Below are the code and all the weights of a small trained network. Each question names an input and a class and asks about switching units off, where a switched-off unit gives its printed mean instead of its output.

import numpy as np


def w(rows, s, z=0):
    codes = np.array(rows[::2]) - 128.0
    scale = np.full(codes.shape[1], s)
    scale[-1] = z or s
    return codes * scale


def f(y):
    return y / 2 * (1 + np.tanh(0.7978845608 * (y + 0.044715 * y**3)))


def log_softmax(a):
    a = a - a.max(-1, keepdims=True)
    return a - np.log(np.exp(a).sum(-1, keepdims=True))


def net(x, mask):
    res = np.array(x, float).reshape(1, 5) / 4 @ E
    y = f(res @ A[0][:, :-1].T + A[0][:, -1])
    res = res + np.where(mask, y, B[0][:, -1]) @ B[0][:, :-1]
    return log_softmax(res[-1] @ U[:, :-1].T + U[:, -1])


A, B = {}, {}
E = w([
[252,238,79,89,86,91,177],'x0',
[152,45,184,82,55,84,208],'x1',
[71,101,62,70,90,95,77],'x2',
[173,247,221,161,6,146,61],'x3',
[121,116,200,137,161,2,112],'x4',
],0.0084)
A[0] = w([
[131,194,173,144,132,135,146,195],'N1',
[187,127,160,122,33,85,106,178],'N2',
[148,156,144,74,65,127,110,184],'N3',
[136,149,35,118,78,133,95,153],'N4',
[57,101,91,139,113,151,95,109],'N5',
[169,147,158,172,159,145,62,89],'N6',
[148,153,84,135,117,160,99,115],'N7',
[124,159,182,112,87,141,110,46],'N8',
[103,100,18,143,116,114,140,245],'N9',
[150,136,139,125,92,86,113,38],'N10',
[115,167,178,117,62,80,111,113],'N11',
[152,141,162,231,78,155,127,205],'N12',
[145,129,156,106,60,168,212,109],'N13',
[84,113,73,145,115,124,109,29],'N14',
[121,130,183,88,164,63,152,169],'N15',
[133,118,176,138,146,167,73,231],'N16',
[59,96,190,109,134,80,127,211],'N17',
[83,84,155,136,66,174,130,253],'N18',
[178,112,134,130,114,133,172,92],'N19',
[184,160,94,150,182,162,247,206],'N20',
[121,183,141,162,135,164,127,52],'N21',
],0.015,0.0046)
B[0] = w([
[204,178,71,247,116,184,47,192],'N1',
[205,185,215,169,34,111,222,241],'N2',
[118,238,225,109,78,111,248,204],'N3',
[68,163,155,38,31,104,50,203],'N4',
[72,92,167,62,75,252,201,207],'N5',
[79,196,104,163,191,212,188,174],'N6',
[54,219,86,86,108,100,21,174],'N7',
[156,125,108,119,153,89,219,180],'N8',
[86,26,89,77,53,120,41,246],'N9',
[206,192,163,234,88,47,193,160],'N10',
[144,186,228,223,103,103,214,217],'N11',
[160,216,194,157,254,124,151,218],'N12',
[242,19,246,95,160,167,160,194],'N13',
[78,133,180,77,109,177,180,168],'N14',
[105,57,91,237,142,25,60,214],'N15',
[79,175,132,141,177,227,200,196],'N16',
[50,89,164,196,208,81,223,243],'N17',
[173,92,222,105,226,193,203,215],'N18',
[219,55,119,131,84,150,101,161],'N19',
[195,107,5,71,123,136,21,241],'N20',
[80,213,61,116,205,127,96,163],'N21',
],0.0069,0.013)
U = w([
[200,91,152,102,118,167,159,34],'0',
[183,182,163,163,76,72,159,101],'1',
[115,197,89,146,171,162,111,74],'2',
[82,82,125,119,149,156,162,253],'3',
[92,165,105,69,77,98,111,115],'4',
[213,116,22,102,121,98,110,148],'5',
[58,86,116,164,187,10,122,117],'6',
],0.012,0.0034)

Each question gives the input, the list of numbers given to net, and the class t.
The units are the neurons (one row each of A and B). Each row of codes is followed by its name. A weight is (code - 128) times the scale printed after its matrix; where a second scale follows, it is the last column's (A, B and U).
mask holds one flag per neuron, in row order. A switched-off neuron (its flag False) gives its mean, the last column of its row in B, instead of its output. The means were averaged over made-up inputs and are rounded, as every weight is.
A unit's drop is (log p(t) with every unit on - log p(t) with that unit switched off) / (log p(t) with every unit on - log p(t) with every unit switched off).
The circuit of an input: a set's keep is (log p(t) with only the set's units on - log p(t) with every unit switched off) / (log p(t) with every unit on - log p(t) with every unit switched off). Starting from the 12 units with the biggest drops (on a tie, the unit counted first), units are removed one at a time, each time the one whose removal leaves the highest keep (on an exact tie, the one counted first), for as long as the keep stays at least 0.8.
circuit, biggest first: the units of the circuit, biggest drop first
k most important neurons: the k neurons with the biggest drops, biggest first
drop when u is switched off: that unit's drop, to one decimal
input [5,4,8,-7,-8], class 4: circuit, biggest first -> [N4]
input [7,2,4,-2,-4], class 5: 3 most important neurons -> [N20 N5 N13]
input [6,-8,2,-8,-3], class 5: 2 most important neurons -> [N20 N3]
input [6,-5,2,-8,-7], class 5: 2 most important neurons -> [N20 N3]
input [-8,0,7,-7,4], class 3: 2 most important neurons -> [N5 N14]
input [-3,-3,7,4,2], class 3: 2 most important neurons -> [N5 N2]
input [-7,0,-5,-1,4], class 6: 2 most important neurons -> [N17 N15]
input [7,-4,-6,4,-4], class 2: 2 most important neurons -> [N21 N20]
input [7,6,3,-8,8], class 6: drop when N15 is switched off -> 0.5
input [8,-6,6,-7,-6], class 4: drop when N5 is switched off -> 0.0
input [0,0,-2,-7,2], class 6: drop when N2 is switched off -> 0.1
